Here is a tiny trained network, its code and every weight. The questions are about switching its units off for an input and a target symbol, where a switched-off unit gives its printed mean instead of its output.

import numpy as np


def w(rows, s, z=0):
    codes = np.array(rows[::2]) - 128.0
    scale = np.full(codes.shape[1], s)
    scale[-1] = z or s
    return codes * scale


def f(y):
    return np.maximum(y, 0)


def softmax(a):
    e = np.exp(a - a.max(-1, keepdims=True))
    return e / e.sum(-1, keepdims=True)


def log_softmax(a):
    a = a - a.max(-1, keepdims=True)
    return a - np.log(np.exp(a).sum(-1, keepdims=True))


def net(x, mask):
    ids = ['αβδεηθμπστψω'.index(c) for c in x.split()]
    T = len(ids)
    res = E[ids] + P[:T]
    r = res
    for j in range(2):
        rows = slice(3 * j, 3 * j + 3)
        q, k, v = (r @ M[0][rows].T for M in (Q, K, V))
        z = softmax(np.where(np.tri(T) > 0, q @ k.T / 3**0.5, -1e9)) @ v
        o = O[0][rows]
        res = res + np.where(mask[j], z, o[:, -1]) @ o[:, :-1]
    y = f(res @ A[0][:, :-1].T + A[0][:, -1])
    res = res + np.where(mask[2:10], y, B[0][:, -1]) @ B[0][:, :-1]
    return log_softmax(res[-1] @ U[:, :-1].T + U[:, -1])


Q, K, V, O, A, B = {}, {}, {}, {}, {}, {}
E = w([
[168,129,111,106,150],'α',
[163,103,87,125,213],'β',
[132,53,53,160,189],'δ',
[123,7,220,235,121],'ε',
[80,63,115,119,183],'η',
[152,125,72,191,190],'θ',
[60,107,149,90,131],'μ',
[155,179,92,173,130],'π',
[76,136,100,93,127],'σ',
[136,164,241,179,159],'τ',
[101,113,93,190,95],'ψ',
[77,185,130,83,147],'ω',
],0.021)
P = w([
[254,44,142,79,97],'0',
[196,44,115,96,136],'1',
[171,53,113,111,158],'2',
[123,57,98,111,177],'3',
[102,69,86,128,190],'4',
[76,80,79,140,203],'5',
[66,76,70,150,220],'6',
[47,82,58,157,226],'7',
],0.009)
Q[0] = w([
[212,138,153,159,82],'head 0',
[69,188,138,50,86],'head 0',
[107,146,89,89,231],'head 0',
[117,135,160,113,8],'head 1',
[66,140,125,83,132],'head 1',
[125,200,140,131,123],'head 1',
],0.019)
K[0] = w([
[161,126,116,107,51],'head 0',
[195,78,152,120,190],'head 0',
[80,134,130,175,161],'head 0',
[208,67,129,75,106],'head 1',
[127,72,70,107,254],'head 1',
[159,157,134,91,125],'head 1',
],0.019)
V[0] = w([
[169,62,239,229,188],'head 0',
[222,120,99,169,214],'head 0',
[107,44,37,181,65],'head 0',
[190,191,178,138,134],'head 1',
[170,187,69,225,62],'head 1',
[199,97,114,62,244],'head 1',
],0.011)
O[0] = w([
[84,96,180,180,105,207],'head 0',
[4,135,116,97,131,241],'head 0',
[122,74,163,26,32,227],'head 0',
[66,226,180,147,101,41],'head 1',
[38,150,71,119,30,48],'head 1',
[102,104,88,59,218,255],'head 1',
],0.011,0.0079)
A[0] = w([
[142,82,179,151,110,50],'neuron 0',
[254,125,184,176,143,146],'neuron 1',
[113,131,199,213,149,57],'neuron 2',
[117,51,77,147,72,117],'neuron 3',
[101,195,181,109,240,253],'neuron 4',
[134,68,81,207,153,195],'neuron 5',
[168,145,79,139,142,149],'neuron 6',
[164,164,169,118,142,158],'neuron 7',
],0.0086,0.0064)
B[0] = w([
[89,140,2,119,116,161],'neuron 0',
[6,106,86,121,50,196],'neuron 1',
[154,88,70,7,131,169],'neuron 2',
[158,206,193,88,159,209],'neuron 3',
[214,177,189,191,174,253],'neuron 4',
[101,201,209,119,35,219],'neuron 5',
[137,126,71,186,119,159],'neuron 6',
[104,121,103,168,133,147],'neuron 7',
],0.008,0.016)
U = w([
[148,156,129,44,129,59],'α',
[86,115,107,103,187,14],'β',
[126,100,99,21,129,20],'δ',
[63,34,189,147,72,127],'ε',
[193,40,184,74,123,27],'η',
[46,132,113,78,135,110],'θ',
[118,48,111,148,110,207],'μ',
[79,190,85,73,102,171],'π',
[166,109,2,50,119,207],'σ',
[93,143,217,145,104,176],'τ',
[167,179,181,13,64,148],'ψ',
[165,160,98,123,103,254],'ω',
],0.0077,0.007)

Each question gives the input, a string of symbols that net reads in full, and the target symbol t.
The units are the heads (3 rows each of Q, K, V and O) and the neurons (one row each of A and B). Each row of codes is followed by its name. A weight is (code - 128) times the scale printed after its matrix; where a second scale follows, it is the last column's (O, A, B and U).
mask holds one flag per unit, heads first, then neurons. A switched-off unit (its flag False) gives its mean, the last column of its rows in O or B, instead of its output. The means were averaged over made-up inputs and are rounded, as every weight is.
A unit's drop is (log p(t) with every unit on - log p(t) with that unit switched off) / (log p(t) with every unit on - log p(t) with every unit switched off).
The circuit of an input: a set's keep is (log p(t) with only the set's units on - log p(t) with every unit switched off) / (log p(t) with every unit on - log p(t) with every unit switched off). Starting from all 10 units, units are removed one at a time, each time the one whose removal leaves the highest keep (on an exact tie, the one counted first), for as long as the keep stays at least 0.8.
circuit, biggest first: the units of the circuit, biggest drop first
most important unit: the unit with the biggest drop
k most important neurons: the k neurons with the biggest drops, biggest first
which heads matter: for each layer, one digit per head in row order, 1 if its drop is at least 0.15 and else 0, layers parted by /
input θ σ α ω θ θ τ θ, target τ: circuit, biggest first -> (neuron 4; head 1)
input θ ε β ψ α, target ψ: which heads matter -> 11
input ε δ α β σ α, target σ: which heads matter -> 10
input θ η σ, target η: which heads matter -> 01
input δ β ω σ π μ, target β: circuit, biggest first -> (head 1; head 0; neuron 4)
input α π δ α, target π: circuit, biggest first -> (head 1)
input δ η σ ω β, target ω: circuit, biggest first -> (head 0; neuron 4; neuron 5)
input δ δ β, target δ: circuit, biggest first -> (head 0; head 1)
input α σ σ, target σ: which heads matter -> 10
input π η θ, target π: which heads matter -> 01
input η ψ α ψ ε ψ β θ, target ψ: which heads matter -> 11
input σ η σ ω π σ, target η: which heads matter -> 01
input θ σ ε μ μ θ ψ β, target ψ: circuit, biggest first -> (head 1; neuron 3; head 0)
input μ τ θ, target τ: circuit, biggest first -> (head 1)
input β δ θ π ω ε δ, target ω: circuit, biggest first -> (head 0; neuron 5)
input β μ τ β α, target τ: circuit, biggest first -> (head 0; head 1)
input η η ω, target η: circuit, biggest first -> (head 1; neuron 4)
input β β ω μ ψ ω, target β: circuit, biggest first -> (head 1; neuron 5; head 0; neuron 4)
input α θ ε ψ δ, target ψ: circuit, biggest first -> (neuron 3; head 1; head 0)
input α τ ψ μ τ σ μ, target τ: most important unit -> neuron 5
input α σ α ω σ ε β σ, target β: which heads matter -> 01
input μ σ α σ β η ω θ, target ω: which heads matter -> 10
input δ θ μ, target θ: which heads matter -> 11
input μ β β, target μ: 3 most important neurons -> (neuron 1; neuron 3; neuron 6)
input ε ψ θ μ θ μ σ β, target σ: 4 most important neurons -> (neuron 6; neuron 1; neuron 3; neuron 4)
input σ σ θ, target σ: which heads matter -> 10
input ε μ δ ψ η σ θ, target σ: 2 most important neurons -> (neuron 4; neuron 6)
